Below is a small trained network, with its code and all its weights. Each question gives an input and a target symbol and asks what happens when units are switched off, that is, made to give their printed mean instead of their output.

import numpy as np


def w(rows, s, z=0):
    codes = np.array(rows[::2]) - 128.0
    scale = np.full(codes.shape[1], s)
    scale[-1] = z or s
    return codes * scale


def f(y):
    return y / 2 * (1 + np.tanh(0.7978845608 * (y + 0.044715 * y**3)))


def softmax(a):
    e = np.exp(a - a.max(-1, keepdims=True))
    return e / e.sum(-1, keepdims=True)


def log_softmax(a):
    a = a - a.max(-1, keepdims=True)
    return a - np.log(np.exp(a).sum(-1, keepdims=True))


def net(x, mask):
    ids = ['ΣΦαβεζηλμξπτψω'.index(c) for c in x.split()]
    T = len(ids)
    res = E[ids] + P[:T]
    u = 0
    for l in range(3):
        q, k, v = (res @ M[l].T for M in (Q, K, V))
        z = softmax(np.where(np.tri(T) > 0, q @ k.T / 2**0.5, -1e9)) @ v
        res = res + np.where(mask[u], z, O[l][:, -1]) @ O[l][:, :-1]
        u += 1
        y = f(res @ A[l][:, :-1].T + A[l][:, -1])
        res = res + np.where(mask[u : u + 4], y, B[l][:, -1]) @ B[l][:, :-1]
        u += 4
    return log_softmax(res[-1] @ U[:, :-1].T + U[:, -1])


Q, K, V, O, A, B = {}, {}, {}, {}, {}, {}
E = w([
[144,166,161,175],'Σ',
[193,110,192,113],'Φ',
[130,95,120,51],'α',
[132,135,68,173],'β',
[252,117,208,130],'ε',
[92,116,85,108],'ζ',
[126,200,77,61],'η',
[170,208,199,180],'λ',
[179,193,176,163],'μ',
[32,172,73,182],'ξ',
[123,145,78,70],'π',
[106,150,124,113],'τ',
[99,134,125,123],'ψ',
[168,166,183,142],'ω',
],0.013)
P = w([
[98,93,98,119],'0',
[235,204,141,74],'1',
[138,178,142,71],'2',
[98,165,140,178],'3',
[122,170,146,149],'4',
[121,167,198,116],'5',
[80,172,156,140],'6',
[95,166,121,125],'7',
[105,161,188,89],'8',
[80,200,174,125],'9',
[45,179,74,156],'10',
[102,189,130,114],'11',
[132,252,230,97],'12',
],0.011)
Q[0] = w([
[120,241,174,33],'L0H0',
[119,2,174,62],'L0H0',
],0.0066)
K[0] = w([
[66,33,74,255],'L0H0',
[146,141,229,138],'L0H0',
],0.0055)
V[0] = w([
[110,8,1,154],'L0H0',
[70,84,45,41],'L0H0',
],0.0058)
O[0] = w([
[59,42,155,117,128],'L0H0',
[126,102,251,134,253],'L0H0',
],0.012,0.0018)
A[0] = w([
[159,180,37,64,2],'L0N0',
[254,194,131,159,255],'L0N1',
[200,58,47,129,117],'L0N2',
[95,96,134,199,53],'L0N3',
],0.0084,0.0024)
B[0] = w([
[62,99,69,186,139],'L0N0',
[3,93,51,81,255],'L0N1',
[237,168,44,76,99],'L0N2',
[89,89,76,144,133],'L0N3',
],0.0062,0.0034)
Q[1] = w([
[90,173,254,136],'L1H0',
[174,139,171,42],'L1H0',
],0.0068)
K[1] = w([
[149,213,2,145],'L1H0',
[62,118,102,201],'L1H0',
],0.0094)
V[1] = w([
[251,152,140,68],'L1H0',
[132,154,27,187],'L1H0',
],0.011)
O[1] = w([
[252,192,182,43,2],'L1H0',
[158,136,2,125,121],'L1H0',
],0.0075,0.0091)
A[1] = w([
[87,230,92,124,123],'L1N0',
[116,122,179,139,5],'L1N1',
[108,139,99,254,221],'L1N2',
[134,99,168,142,124],'L1N3',
],0.0087,0.0025)
B[1] = w([
[237,3,210,111,202],'L1N0',
[160,39,156,158,135],'L1N1',
[118,98,82,12,248],'L1N2',
[126,132,189,112,134],'L1N3',
],0.006,0.011)
Q[2] = w([
[181,130,101,184],'L2H0',
[247,142,144,217],'L2H0',
],0.011)
K[2] = w([
[255,229,98,109],'L2H0',
[209,156,22,107],'L2H0',
],0.0054)
V[2] = w([
[215,214,64,39],'L2H0',
[61,128,1,136],'L2H0',
],0.006)
O[2] = w([
[39,187,57,56,2],'L2H0',
[158,226,1,248,203],'L2H0',
],0.0048,0.025)
A[2] = w([
[61,108,125,158,128],'L2N0',
[92,112,148,12,253],'L2N1',
[168,94,181,168,47],'L2N2',
[176,227,127,157,146],'L2N3',
],0.011,0.0063)
B[2] = w([
[170,140,147,101,206],'L2N0',
[28,255,173,141,191],'L2N1',
[183,103,48,53,254],'L2N2',
[195,184,197,11,210],'L2N3',
],0.007,0.0084)
U = w([
[140,99,71,54,44],'Σ',
[56,186,191,151,106],'Φ',
[132,132,174,86,174],'α',
[116,128,108,74,97],'β',
[122,137,146,91,149],'ε',
[133,97,144,112,203],'ζ',
[126,137,126,82,144],'η',
[141,117,88,55,78],'λ',
[129,175,100,24,102],'μ',
[75,99,135,191,255],'ξ',
[151,114,171,2,137],'π',
[167,190,153,201,99],'τ',
[199,20,122,92,65],'ψ',
[82,183,137,86,110],'ω',
],0.0065,0.0056)

Each question gives the input, a string of symbols that net reads in full, and the target symbol t.
The units are the heads (2 rows each of Q, K, V and O) and the neurons (one row each of A and B). Each row of codes is followed by its name. A weight is (code - 128) times the scale printed after its matrix; where a second scale follows, it is the last column's (O, A, B and U).
mask holds one flag per unit, layer by layer, with each layer's heads first. A switched-off unit (its flag False) gives its mean, the last column of its rows in O or B, instead of its output. The means were averaged over made-up inputs and are rounded, as every weight is.
A unit's drop is (log p(t) with every unit on - log p(t) with that unit switched off) / (log p(t) with every unit on - log p(t) with every unit switched off).
The circuit of an input: a set's keep is (log p(t) with only the set's units on - log p(t) with every unit switched off) / (log p(t) with every unit on - log p(t) with every unit switched off). Starting from the 12 units with the biggest drops (on a tie, the unit counted first), units are removed one at a time, each time the one whose removal leaves the highest keep (on an exact tie, the one counted first), for as long as the keep stays at least 0.8.
units of the circuit, in order: the units of the circuit, biggest drop first
unit that matters most: the unit with the biggest drop
k most important neurons: the k neurons with the biggest drops, biggest first
top k neurons in layer l: the k neurons of layer l with the biggest drops, biggest first
input ξ μ α ξ ξ ψ η α ξ ξ ξ, target τ: unit that matters most => L1H0
input α ζ Φ, target π: units of the circuit, in order => [L1H0 L2H0]
input ξ Φ Σ, target ξ: units of the circuit, in order => [L0H0 L1H0]
input ζ ε ξ τ ξ π α η ζ, target ψ: units of the circuit, in order => [L0H0 L2H0 L1H0 L2N1]
input β Φ ζ, target ξ: units of the circuit, in order => [L2N3 L2N2]
input ξ α ξ ψ π Σ ξ ξ ε, target τ: units of the circuit, in order => [L0H0 L2H0 L1H0 L1N0]
input ξ λ ξ ψ ε ξ ξ ψ ξ α ξ, target τ: 2 most important neurons => [L0N3 L2N2]
input α ζ ζ, target π: units of the circuit, in order => [L0H0 L1H0 L2H0]
input ξ ξ ζ ψ, target τ: 2 most important neurons => [L1N0 L0N3]
input ζ ξ ζ α ξ ζ ξ τ λ ξ η ψ Φ, target ψ: units of the circuit, in order => [L0H0 L2H0 L1H0 L2N2]
input η ξ ω, target Φ: top 2 neurons in layer 2 => [L2N1 L2N2]
input ξ ξ β, target τ: units of the circuit, in order => [L2H0 L0H0 L1H0 L0N3]
input ζ ε α, target ψ: 4 most important neurons => [L2N2 L1N2 L1N1 L2N1]
input ζ η λ, target ψ: 3 most important neurons => [L2N2 L1N1 L2N1]
input η α ε ζ α ζ ξ ζ ξ ζ λ ζ Σ, target Φ: unit that matters most => L2H0
input ξ ξ α π, target τ: top 2 neurons in layer 1 => [L1N0 L1N2]
input ξ ξ ξ ξ ζ α, target τ: 2 most important neurons => [L1N0 L1N2]
input ξ τ ξ μ λ ζ ε ψ Φ ζ ε η, target τ: units of the circuit, in order => [L0H0 L1H0 L2H0]
input ζ ξ ξ π ζ, target ψ: units of the circuit, in order => [L0H0 L2H0 L1H0 L2N2]
input ζ ξ ζ Φ ξ π ξ ζ ξ α α, target ψ: units of the circuit, in order => [L0H0 L2H0 L1H0 L2N1]
input ε ψ β, target μ: units of the circuit, in order => [L0H0 L2H0 L1H0]
input ζ ξ ξ λ, target ψ: units of the circuit, in order => [L0H0 L2H0 L1H0 L2N2]
input ξ α τ, target ξ: units of the circuit, in order => [L0H0 L1H0 L2H0]
input ξ ζ ξ ω α λ Φ ζ ε, target τ: 2 most important neurons => [L0N1 L1N0]
input α ζ ξ Φ ψ ζ ξ ε τ ε, target π: top 2 neurons in layer 0 => [L0N1 L0N0]
input ξ ε μ ω μ ξ η η ψ Φ η, target τ: 3 most important neurons => [L0N3 L1N2 L2N2]
input ξ ξ β λ ε α ζ Σ ξ π α ξ ζ, target τ: 2 most important neurons => [L1N2 L0N3]
input ζ ξ ζ π ξ β ε ω μ π ξ ξ β, target ψ: 2 most important neurons => [L2N1 L2N2]
